Here is a tiny trained network, its code and every weight. The questions are about switching its units off for an input and a class, where a switched-off unit gives its printed mean instead of its output.

import numpy as np


def w(rows, s, z=0):
    codes = np.array(rows[::2]) - 128.0
    scale = np.full(codes.shape[1], s)
    scale[-1] = z or s
    return codes * scale


def norm(h):
    return h / np.sqrt((h * h).mean(-1, keepdims=True) + 1e-5)


def f(y):
    return y / 2 * (1 + np.tanh(0.7978845608 * (y + 0.044715 * y**3)))


def log_softmax(a):
    a = a - a.max(-1, keepdims=True)
    return a - np.log(np.exp(a).sum(-1, keepdims=True))


def net(x, mask):
    res = np.array(x, float).reshape(1, 6) / 4 @ E
    u = 0
    for l in range(2):
        y = f(norm(res) @ A[l][:, :-1].T + A[l][:, -1])
        res = res + np.where(mask[u : u + 7], y, B[l][:, -1]) @ B[l][:, :-1]
        u += 7
    return log_softmax(norm(res)[-1] @ U[:, :-1].T + U[:, -1])


A, B = {}, {}
E = w([
[120,65,130,164,101,199,2],'x0',
[168,71,99,79,150,159,135],'x1',
[107,116,118,125,141,102,120],'x2',
[92,147,222,58,138,173,66],'x3',
[129,120,136,128,108,135,137],'x4',
[149,174,63,74,52,113,92],'x5',
],0.012)
A[0] = w([
[129,149,46,129,75,142,96,32],'L0N0',
[123,56,75,222,98,151,51,38],'L0N1',
[165,94,46,227,112,115,138,1],'L0N2',
[162,24,58,93,143,163,144,20],'L0N3',
[71,190,130,252,76,97,100,68],'L0N4',
[107,147,55,120,100,128,99,56],'L0N5',
[109,70,132,228,181,170,154,53],'L0N6',
],0.017,0.0049)
B[0] = w([
[145,116,187,146,102,55,120,195],'L0N0',
[142,217,97,200,133,149,149,255],'L0N1',
[4,62,115,90,88,156,115,224],'L0N2',
[192,67,98,83,207,161,109,204],'L0N3',
[207,62,92,55,200,179,120,221],'L0N4',
[140,99,208,139,119,77,136,175],'L0N5',
[151,112,199,132,82,34,131,225],'L0N6',
],0.023,0.01)
A[1] = w([
[142,100,147,153,90,56,99,112],'L1N0',
[127,105,110,79,140,92,160,127],'L1N1',
[17,107,134,96,96,188,94,122],'L1N2',
[139,151,116,225,94,202,78,4],'L1N3',
[107,167,68,138,129,108,253,111],'L1N4',
[98,145,184,91,132,185,54,46],'L1N5',
[162,134,74,84,38,102,75,95],'L1N6',
],0.018,0.0031)
B[1] = w([
[85,187,193,103,112,117,199,254],'L1N0',
[169,205,89,147,73,173,69,246],'L1N1',
[26,179,116,117,84,193,71,197],'L1N2',
[132,223,23,144,156,78,185,203],'L1N3',
[126,165,8,222,143,120,120,193],'L1N4',
[65,37,49,152,62,122,137,193],'L1N5',
[115,65,233,189,200,91,189,169],'L1N6',
],0.015,0.0077)
U = w([
[149,227,24,162,138,98,151,240],'0',
[153,100,239,80,90,27,170,222],'1',
[5,69,56,70,63,164,96,1],'2',
[219,61,91,35,198,184,79,155],'3',
],0.011,0.0014)

Each question gives the input, the list of numbers given to net, and the class t.
The units are the neurons (one row each of A and B). Each row of codes is followed by its name. A weight is (code - 128) times the scale printed after its matrix; where a second scale follows, it is the last column's (A, B and U).
mask holds one flag per neuron, layer by layer. A switched-off neuron (its flag False) gives its mean, the last column of its row in B, instead of its output. The means were averaged over made-up inputs and are rounded, as every weight is.
A unit's drop is (log p(t) with every unit on - log p(t) with that unit switched off) / (log p(t) with every unit on - log p(t) with every unit switched off).
The circuit of an input: a set's keep is (log p(t) with only the set's units on - log p(t) with every unit switched off) / (log p(t) with every unit on - log p(t) with every unit switched off). Starting from the 12 units with the biggest drops (on a tie, the unit counted first), units are removed one at a time, each time the one whose removal leaves the highest keep (on an exact tie, the one counted first), for as long as the keep stays at least 0.8.
units of the circuit, in order: the units of the circuit, biggest drop first
top k neurons: the k neurons with the biggest drops, biggest first
top k neurons in layer l: the k neurons of layer l with the biggest drops, biggest first
input [5,-8,-5,-4,-5,0], class 3: units of the circuit, in order => (L0N4)
input [-6,8,-2,-6,6,-1], class 3: top 2 neurons in layer 0 => (L0N3 L0N1)
input [5,5,-2,-3,4,4], class 0: top 3 neurons in layer 0 => (L0N1 L0N4 L0N6)
input [-2,-6,4,-6,4,7], class 1: top 2 neurons => (L0N0 L0N5)
input [-2,3,4,5,0,3], class 2: top 3 neurons => (L0N6 L0N1 L0N0)
input [0,-8,8,-6,0,-7], class 3: top 2 neurons in layer 0 => (L0N4 L0N0)
input [-8,3,2,4,-7,-5], class 0: top 2 neurons => (L0N2 L0N4)
input [-6,4,6,6,7,5], class 0: units of the circuit, in order => (L0N6 L0N2)
input [7,-1,-8,1,-2,6], class 0: top 2 neurons in layer 0 => (L0N1 L0N6)
input [0,6,-2,-7,2,-2], class 2: top 3 neurons => (L0N2 L0N4 L1N2)
input [7,-3,-3,-7,6,8], class 1: top 4 neurons in layer 0 => (L0N0 L0N5 L0N2 L0N4)
input [3,3,-8,1,7,1], class 0: top 2 neurons in layer 0 => (L0N4 L0N1)
input [3,-8,-5,7,-4,3], class 3: top 2 neurons => (L0N4 L0N2)
input [-4,0,-8,8,-7,-5], class 2: top 3 neurons => (L0N1 L0N6 L0N4)
input [-1,-7,-4,7,-5,-2], class 2: units of the circuit, in order => (L1N5)
input [-5,5,-3,8,-3,-6], class 2: units of the circuit, in order => (L0N6 L1N5)
input [7,2,3,6,2,-4], class 0: top 2 neurons => (L0N2 L1N3)
input [8,-2,-2,4,7,-8], class 0: top 2 neurons => (L0N1 L1N3)
input [-4,-7,2,3,3,-6], class 3: top 2 neurons in layer 0 => (L0N4 L0N0)
input [5,2,2,-1,7,-1], class 0: units of the circuit, in order => (L0N1)
input [-5,0,5,-1,1,6], class 1: top 3 neurons in layer 0 => (L0N1 L0N5 L0N0)
input [-6,-7,-1,-1,-4,0], class 3: top 2 neurons => (L0N4 L0N1)
input [-4,-6,0,-5,-4,-6], class 1: top 2 neurons in layer 1 => (L1N4 L1N0)
input [5,5,6,-2,-8,-2], class 0: top 2 neurons => (L0N1 L0N4)
input [-5,-7,7,8,-2,6], class 2: top 4 neurons => (L0N6 L0N1 L0N0 L1N5)
input [-7,2,-8,1,3,-6], class 0: top 2 neurons => (L1N4 L0N0)
input [0,2,-3,-1,-5,-4], class 1: top neuron in layer 0 => (L0N6)
